Here is a tiny trained network, its code and every weight. The questions are about switching its units off for an input and a target symbol, where a switched-off unit gives its printed mean instead of its output.

import numpy as np


def w(rows, s, z=0):
    codes = np.array(rows[::2]) - 128.0
    scale = np.full(codes.shape[1], s)
    scale[-1] = z or s
    return codes * scale


def f(y):
    return y / 2 * (1 + np.tanh(0.7978845608 * (y + 0.044715 * y**3)))


def softmax(a):
    e = np.exp(a - a.max(-1, keepdims=True))
    return e / e.sum(-1, keepdims=True)


def log_softmax(a):
    a = a - a.max(-1, keepdims=True)
    return a - np.log(np.exp(a).sum(-1, keepdims=True))


def net(x, mask):
    ids = ['ΓΣΩβηξψ'.index(c) for c in x.split()]
    T = len(ids)
    res = E[ids] + P[:T]
    q, k, v = (res @ M[0].T for M in (Q, K, V))
    z = softmax(np.where(np.tri(T) > 0, q @ k.T / 3**0.5, -1e9)) @ v
    res = res + np.where(mask[0], z, O[0][:, -1]) @ O[0][:, :-1]
    y = f(res @ A[0][:, :-1].T + A[0][:, -1])
    res = res + np.where(mask[1:9], y, B[0][:, -1]) @ B[0][:, :-1]
    return log_softmax(res[-1] @ U[:, :-1].T + U[:, -1])


Q, K, V, O, A, B = {}, {}, {}, {}, {}, {}
E = w([
[155,94,32,194,105,141,53],'Γ',
[148,46,237,135,134,149,178],'Σ',
[32,74,22,143,199,140,113],'Ω',
[80,8,109,137,206,120,80],'β',
[69,129,178,151,142,255,184],'η',
[135,102,108,154,166,27,140],'ξ',
[10,139,78,79,135,167,197],'ψ',
],0.018)
P = w([
[105,127,158,2,86,117,106],'0',
[134,123,137,43,137,110,112],'1',
[138,110,138,64,149,103,126],'2',
[141,112,132,85,155,110,135],'3',
[141,121,128,107,159,112,148],'4',
[133,124,132,126,166,118,151],'5',
[126,121,138,141,162,118,156],'6',
[111,125,141,163,149,122,163],'7',
[104,121,143,181,146,116,171],'8',
[90,132,155,197,149,112,172],'9',
[84,136,152,216,141,112,174],'10',
[77,140,152,208,154,106,174],'11',
],0.011)
Q[0] = w([
[182,111,59,180,150,75,138],'H0',
[176,184,148,124,76,140,55],'H0',
[7,46,114,118,177,155,102],'H0',
],0.011)
K[0] = w([
[175,163,124,89,98,131,65],'H0',
[125,115,126,56,148,149,118],'H0',
[148,174,181,249,88,122,146],'H0',
],0.013)
V[0] = w([
[255,177,170,213,43,143,44],'H0',
[185,152,150,58,74,198,183],'H0',
[205,104,177,37,86,56,234],'H0',
],0.0061)
O[0] = w([
[252,123,88,230,211,85,197,1],'H0',
[74,198,148,169,255,89,81,23],'H0',
[48,154,143,199,87,56,240,43],'H0',
],0.0081,0.0028)
A[0] = w([
[179,162,128,131,117,10,119,200],'N0',
[118,135,147,81,173,94,106,154],'N1',
[158,69,149,174,128,96,111,148],'N2',
[137,117,103,152,94,173,76,122],'N3',
[105,144,81,169,173,110,148,139],'N4',
[134,112,188,133,198,112,156,223],'N5',
[195,145,120,206,156,154,123,2],'N6',
[100,192,72,139,44,100,80,76],'N7',
],0.013,0.0032)
B[0] = w([
[82,103,99,69,203,174,115,166],'N0',
[176,124,205,254,133,224,217,186],'N1',
[113,225,100,171,151,121,155,254],'N2',
[151,183,94,123,88,136,145,221],'N3',
[209,84,235,135,2,118,108,181],'N4',
[190,203,95,101,57,77,93,241],'N5',
[69,91,193,28,154,138,220,191],'N6',
[100,225,131,100,120,126,67,156],'N7',
],0.0082,0.0076)
U = w([
[171,116,35,125,177,153,255,132],'Γ',
[179,159,197,118,70,50,158,123],'Σ',
[190,12,156,73,100,138,115,30],'Ω',
[108,187,137,121,186,144,139,5],'β',
[154,191,29,94,106,96,54,148],'η',
[17,66,69,93,224,29,220,213],'ξ',
[123,155,139,240,231,193,174,234],'ψ',
],0.0056,0.0029)

Each question gives the input, a string of symbols that net reads in full, and the target symbol t.
The units are the heads (3 rows each of Q, K, V and O) and the neurons (one row each of A and B). Each row of codes is followed by its name. A weight is (code - 128) times the scale printed after its matrix; where a second scale follows, it is the last column's (O, A, B and U).
mask holds one flag per unit, heads first, then neurons. A switched-off unit (its flag False) gives its mean, the last column of its rows in O or B, instead of its output. The means were averaged over made-up inputs and are rounded, as every weight is.
A unit's drop is (log p(t) with every unit on - log p(t) with that unit switched off) / (log p(t) with every unit on - log p(t) with every unit switched off).
The circuit of an input: a set's keep is (log p(t) with only the set's units on - log p(t) with every unit switched off) / (log p(t) with every unit on - log p(t) with every unit switched off). Starting from all 9 units, units are removed one at a time, each time the one whose removal leaves the highest keep (on an exact tie, the one counted first), for as long as the keep stays at least 0.8.
circuit, biggest first: the units of the circuit, biggest drop first
top k neurons: the k neurons with the biggest drops, biggest first
drop when u is switched off: that unit's drop, to one decimal
input Γ Γ Γ ξ, target Γ: circuit, biggest first => [H0 N0]
input Γ ψ Σ β Σ ψ, target Σ: circuit, biggest first => [H0 N4]
input η η ψ, target ψ: circuit, biggest first => [N1 H0]
input ψ β β β ξ Γ β, target Γ: circuit, biggest first => [H0 N2]
input ψ Σ Ω β, target Σ: circuit, biggest first => [H0 N4 N5]
input ψ Ω η ξ ξ ξ, target ξ: circuit, biggest first => [H0 N0 N5]
input β β Ω β ψ Σ ψ ψ, target Σ: circuit, biggest first => [N4 H0]
input β Σ Γ η Ω Ω, target Ω: circuit, biggest first => [N4 N2]
input ξ β Ω ψ η β ξ Ω ψ ξ Γ Γ, target Γ: top 3 neurons => [N6 N5 N3]
input ξ η Ω, target ψ: top 2 neurons => [N1 N5]
input ξ β β Γ Ω Γ Ω β, target Γ: top 2 neurons => [N2 N6]
input Ω β Σ η β η ψ, target ψ: drop when N5 is switched off => 0.2
input ψ β ψ, target β: drop when N5 is switched off => 0.1
input ψ β Ω β η β, target ψ: drop when N1 is switched off => 1.2
